Here is a tiny trained network, its code and every weight. The questions are about switching its units off for an input and a target symbol, where a switched-off unit gives its printed mean instead of its output.

import numpy as np


def w(rows, s, z=0):
    codes = np.array(rows[::2]) - 128.0
    scale = np.full(codes.shape[1], s)
    scale[-1] = z or s
    return codes * scale


def norm(h):
    return h / np.sqrt((h * h).mean(-1, keepdims=True) + 1e-5)


def f(y):
    return np.maximum(y, 0)


def softmax(a):
    e = np.exp(a - a.max(-1, keepdims=True))
    return e / e.sum(-1, keepdims=True)


def log_softmax(a):
    a = a - a.max(-1, keepdims=True)
    return a - np.log(np.exp(a).sum(-1, keepdims=True))


def net(x, mask):
    ids = ['ΔΦβζηθλμξω'.index(c) for c in x.split()]
    T = len(ids)
    res = E[ids] + P[:T]
    r = norm(res)
    for j in range(3):
        rows = slice(2 * j, 2 * j + 2)
        q, k, v = (r @ M[0][rows].T for M in (Q, K, V))
        z = softmax(np.where(np.tri(T) > 0, q @ k.T / 2**0.5, -1e9)) @ v
        o = O[0][rows]
        res = res + np.where(mask[j], z, o[:, -1]) @ o[:, :-1]
    y = f(norm(res) @ A[0][:, :-1].T + A[0][:, -1])
    res = res + np.where(mask[3:11], y, B[0][:, -1]) @ B[0][:, :-1]
    return log_softmax(norm(res)[-1] @ U[:, :-1].T + U[:, -1])


Q, K, V, O, A, B = {}, {}, {}, {}, {}, {}
E = w([
[127,120,253,208],'Δ',
[96,135,143,89],'Φ',
[27,139,163,178],'β',
[99,78,146,160],'ζ',
[84,186,134,159],'η',
[48,92,159,97],'θ',
[129,206,145,128],'λ',
[32,144,166,176],'μ',
[158,173,218,141],'ξ',
[89,131,177,219],'ω',
],0.0039)
P = w([
[229,32,26,131],'0',
[120,234,195,57],'1',
[124,192,223,65],'2',
[129,205,252,96],'3',
[105,209,130,123],'4',
[114,190,156,109],'5',
[71,238,197,87],'6',
[103,220,218,106],'7',
[69,202,216,97],'8',
],0.0023)
Q[0] = w([
[175,71,34,132],'H0',
[46,188,230,184],'H0',
[110,175,254,95],'H1',
[81,123,178,80],'H1',
[182,79,146,104],'H2',
[72,215,253,133],'H2',
],0.0055)
K[0] = w([
[66,155,254,114],'H0',
[219,95,47,157],'H0',
[186,116,64,158],'H1',
[108,104,102,197],'H1',
[154,140,199,99],'H2',
[217,84,75,232],'H2',
],0.0055)
V[0] = w([
[61,201,146,199],'H0',
[52,164,172,145],'H0',
[67,130,211,71],'H1',
[45,32,120,104],'H1',
[71,149,105,101],'H2',
[185,112,255,142],'H2',
],0.0085)
O[0] = w([
[79,126,169,208,66],'H0',
[119,161,173,195,3],'H0',
[133,155,146,31,132],'H1',
[175,255,153,128,65],'H1',
[152,137,177,139,58],'H2',
[60,186,62,102,171],'H2',
],0.0082,0.0036)
A[0] = w([
[133,216,183,191,95],'N0',
[113,180,80,73,252],'N1',
[162,204,192,218,51],'N2',
[223,98,38,169,197],'N3',
[2,223,190,66,202],'N4',
[167,207,203,210,84],'N5',
[205,152,150,58,118],'N6',
[90,146,110,138,169],'N7',
],0.0055,0.0024)
B[0] = w([
[48,78,159,71,160],'N0',
[202,166,107,215,230],'N1',
[93,127,92,21,155],'N2',
[81,225,254,166,161],'N3',
[174,105,148,225,253],'N4',
[37,101,107,23,160],'N5',
[154,47,113,192,164],'N6',
[135,159,175,191,161],'N7',
],0.0047,0.0057)
U = w([
[60,185,32,133,60],'Δ',
[220,162,121,127,127],'Φ',
[68,191,241,67,31],'β',
[235,224,194,158,92],'ζ',
[147,104,160,254,242],'η',
[211,176,182,42,192],'θ',
[147,14,172,187,224],'λ',
[83,196,233,59,78],'μ',
[97,56,61,94,143],'ξ',
[90,195,100,236,2],'ω',
],0.0066,0.0016)

Each question gives the input, a string of symbols that net reads in full, and the target symbol t.
The units are the heads (2 rows each of Q, K, V and O) and the neurons (one row each of A and B). Each row of codes is followed by its name. A weight is (code - 128) times the scale printed after its matrix; where a second scale follows, it is the last column's (O, A, B and U).
mask holds one flag per unit, heads first, then neurons. A switched-off unit (its flag False) gives its mean, the last column of its rows in O or B, instead of its output. The means were averaged over made-up inputs and are rounded, as every weight is.
A unit's drop is (log p(t) with every unit on - log p(t) with that unit switched off) / (log p(t) with every unit on - log p(t) with every unit switched off).
The circuit of an input: a set's keep is (log p(t) with only the set's units on - log p(t) with every unit switched off) / (log p(t) with every unit on - log p(t) with every unit switched off). Starting from all 11 units, units are removed one at a time, each time the one whose removal leaves the highest keep (on an exact tie, the one counted first), for as long as the keep stays at least 0.8.
circuit, biggest first: the units of the circuit, biggest drop first
most important unit: the unit with the biggest drop
k most important neurons: the k neurons with the biggest drops, biggest first
heads that matter: for each layer, one digit per head in row order, 1 if its drop is at least 0.15 and else 0, layers parted by /
drop when u is switched off: that unit's drop, to one decimal
input β θ λ, target μ: 3 most important neurons -> [N5, N2, N0]
input η ω ξ λ, target λ: most important unit -> H2
input ω θ η μ λ Φ, target η: heads that matter -> 100
input ξ η ξ, target ξ: heads that matter -> 010
input Δ ω η μ θ, target ω: heads that matter -> 101
input λ Δ ξ λ η θ λ Δ, target ξ: circuit, biggest first -> [H1, H0]
input β ζ ξ λ, target μ: 2 most important neurons -> [N5, N2]
input ξ θ Φ, target Δ: heads that matter -> 001
input μ η λ ξ, target β: 2 most important neurons -> [N5, N2]
input Φ Φ β, target θ: heads that matter -> 100
input θ λ μ ξ ζ, target ζ: heads that matter -> 010
input λ η ζ ξ μ Δ ω β, target ξ: heads that matter -> 110
input λ ξ η λ, target ξ: drop when H0 is switched off -> 0.1
input Φ λ θ θ θ ζ η, target θ: drop when N6 is switched off -> 0.0
input μ β ζ θ ω, target β: most important unit -> H0
input ξ ζ η θ Φ η Δ, target Δ: drop when H2 is switched off -> 0.9
